Below are the code and all the weights of a small trained network. Each question names an input and a class and asks about switching units off, where a switched-off unit gives its printed mean instead of its output.

import numpy as np


def w(rows, s, z=0):
    codes = np.array(rows[::2]) - 128.0
    scale = np.full(codes.shape[1], s)
    scale[-1] = z or s
    return codes * scale


def f(y):
    return y / 2 * (1 + np.tanh(0.7978845608 * (y + 0.044715 * y**3)))


def log_softmax(a):
    a = a - a.max(-1, keepdims=True)
    return a - np.log(np.exp(a).sum(-1, keepdims=True))


def net(x, mask):
    res = np.array(x, float).reshape(1, 7) / 4 @ E
    y = f(res @ A[0][:, :-1].T + A[0][:, -1])
    res = res + np.where(mask, y, B[0][:, -1]) @ B[0][:, :-1]
    return log_softmax(res[-1] @ U[:, :-1].T + U[:, -1])


A, B = {}, {}
E = w([
[94,107,132,157,99,1,217,110],'x0',
[217,107,80,97,147,108,189,136],'x1',
[124,132,147,63,113,110,152,147],'x2',
[112,216,44,118,148,104,132,117],'x3',
[159,193,124,199,132,97,113,143],'x4',
[117,135,140,71,205,113,128,86],'x5',
[155,107,141,135,71,76,51,48],'x6',
],0.0093)
A[0] = w([
[132,213,51,165,168,101,153,109,106],'n1',
[130,118,93,48,148,181,86,110,173],'n2',
[108,236,45,177,139,64,119,114,178],'n3',
[78,157,132,97,139,64,214,179,189],'n4',
[170,42,136,120,133,66,196,88,222],'n5',
[160,196,81,133,189,117,130,132,186],'n6',
[206,187,69,43,196,97,98,97,159],'n7',
[68,87,116,37,118,192,38,29,177],'n8',
[199,152,115,100,226,169,154,162,254],'n9',
[205,198,73,39,199,124,116,86,151],'n10',
[40,123,101,21,151,152,189,196,130],'n11',
[52,150,196,129,155,71,148,84,168],'n12',
[60,248,12,214,140,78,157,105,147],'n13',
[103,204,150,192,44,207,75,157,199],'n14',
[170,94,190,217,89,149,42,86,116],'n15',
[37,171,173,193,138,27,134,57,172],'n16',
[132,227,119,178,45,124,49,145,136],'n17',
[123,60,123,102,71,31,162,82,139],'n18',
[146,131,175,132,72,161,121,167,127],'n19',
[120,105,126,114,188,253,159,225,199],'n20',
[167,73,78,115,51,37,163,108,106],'n21',
[20,123,131,32,157,99,151,129,181],'n22',
[160,73,105,126,52,54,171,83,128],'n23',
],0.0074,0.0042)
B[0] = w([
[130,173,76,127,202,189,158,140,196],'n1',
[85,118,198,44,66,164,121,69,200],'n2',
[118,96,33,154,180,193,172,188,234],'n3',
[98,88,158,60,85,120,130,63,230],'n4',
[130,78,106,148,55,148,159,189,234],'n5',
[117,175,101,95,161,197,167,130,200],'n6',
[148,187,122,61,193,223,222,91,224],'n7',
[96,124,251,51,36,111,73,43,240],'n8',
[69,183,104,95,155,211,124,124,242],'n9',
[134,217,143,55,186,208,224,100,227],'n10',
[29,16,60,146,139,116,40,101,229],'n11',
[70,95,147,56,66,157,69,86,193],'n12',
[151,114,19,123,254,161,206,171,248],'n13',
[72,122,94,216,139,145,50,221,227],'n14',
[94,104,165,182,184,72,1,75,214],'n15',
[48,74,98,33,112,154,91,61,230],'n16',
[65,26,62,209,166,153,48,211,210],'n17',
[142,123,174,143,29,151,168,178,220],'n18',
[140,116,86,185,165,123,127,184,155],'n19',
[26,85,81,123,100,235,115,170,254],'n20',
[207,114,144,162,35,121,192,199,204],'n21',
[41,64,181,76,44,243,63,86,218],'n22',
[189,84,151,163,34,116,177,201,206],'n23',
],0.0072,0.0079)
U = w([
[108,101,49,180,201,149,122,216,233],'0',
[141,116,218,205,123,19,39,101,3],'1',
[130,157,134,45,196,124,141,30,68],'2',
[46,80,177,78,57,141,77,91,196],'3',
[160,222,148,88,156,164,179,162,29],'4',
[254,88,145,139,73,65,197,186,106],'5',
],0.0089,0.0042)

Each question gives the input, the list of numbers given to net, and the class t.
The units are the neurons (one row each of A and B). Each row of codes is followed by its name. A weight is (code - 128) times the scale printed after its matrix; where a second scale follows, it is the last column's (A, B and U).
mask holds one flag per neuron, in row order. A switched-off neuron (its flag False) gives its mean, the last column of its row in B, instead of its output. The means were averaged over made-up inputs and are rounded, as every weight is.
A unit's drop is (log p(t) with every unit on - log p(t) with that unit switched off) / (log p(t) with every unit on - log p(t) with every unit switched off).
The circuit of an input: a set's keep is (log p(t) with only the set's units on - log p(t) with every unit switched off) / (log p(t) with every unit on - log p(t) with every unit switched off). Starting from the 12 units with the biggest drops (on a tie, the unit counted first), units are removed one at a time, each time the one whose removal leaves the highest keep (on an exact tie, the one counted first), for as long as the keep stays at least 0.8.
units of the circuit, in order: the units of the circuit, biggest drop first
k most important neurons: the k neurons with the biggest drops, biggest first
drop when u is switched off: that unit's drop, to one decimal
input [3,-6,2,4,5,7,-8], class 2: units of the circuit, in order -> [n4; n17; n14; n13]
input [-7,5,0,5,-6,-4,8], class 2: units of the circuit, in order -> [n7; n10]
input [4,5,8,5,6,0,6], class 5: units of the circuit, in order -> [n21]
input [-2,3,-5,-8,6,-4,1], class 1: 3 most important neurons -> [n15; n13; n3]
input [6,6,-5,8,-1,8,1], class 4: 2 most important neurons -> [n10; n7]
input [-5,-8,-6,-7,8,3,-3], class 0: 2 most important neurons -> [n14; n20]
input [-5,-6,-1,-5,6,-1,-1], class 0: 2 most important neurons -> [n14; n17]
input [-1,0,2,4,8,5,3], class 0: 2 most important neurons -> [n3; n17]
input [3,7,-5,0,-6,-2,-8], class 3: 3 most important neurons -> [n13; n4; n3]
input [7,-1,4,-3,5,-2,4], class 5: 2 most important neurons -> [n21; n23]
input [-1,6,6,-3,6,6,7], class 4: 2 most important neurons -> [n7; n10]
input [-8,-6,1,-4,4,-3,-1], class 0: 2 most important neurons -> [n14; n17]
input [-2,5,3,2,-2,1,2], class 2: drop when n14 is switched off -> 0.1
input [-1,-1,1,6,1,1,2], class 0: units of the circuit, in order -> [n13]
input [0,4,-7,-8,0,-3,6], class 1: drop when n15 is switched off -> 0.6
input [-3,7,-2,8,-7,-8,-1], class 4: drop when n17 is switched off -> 0.3
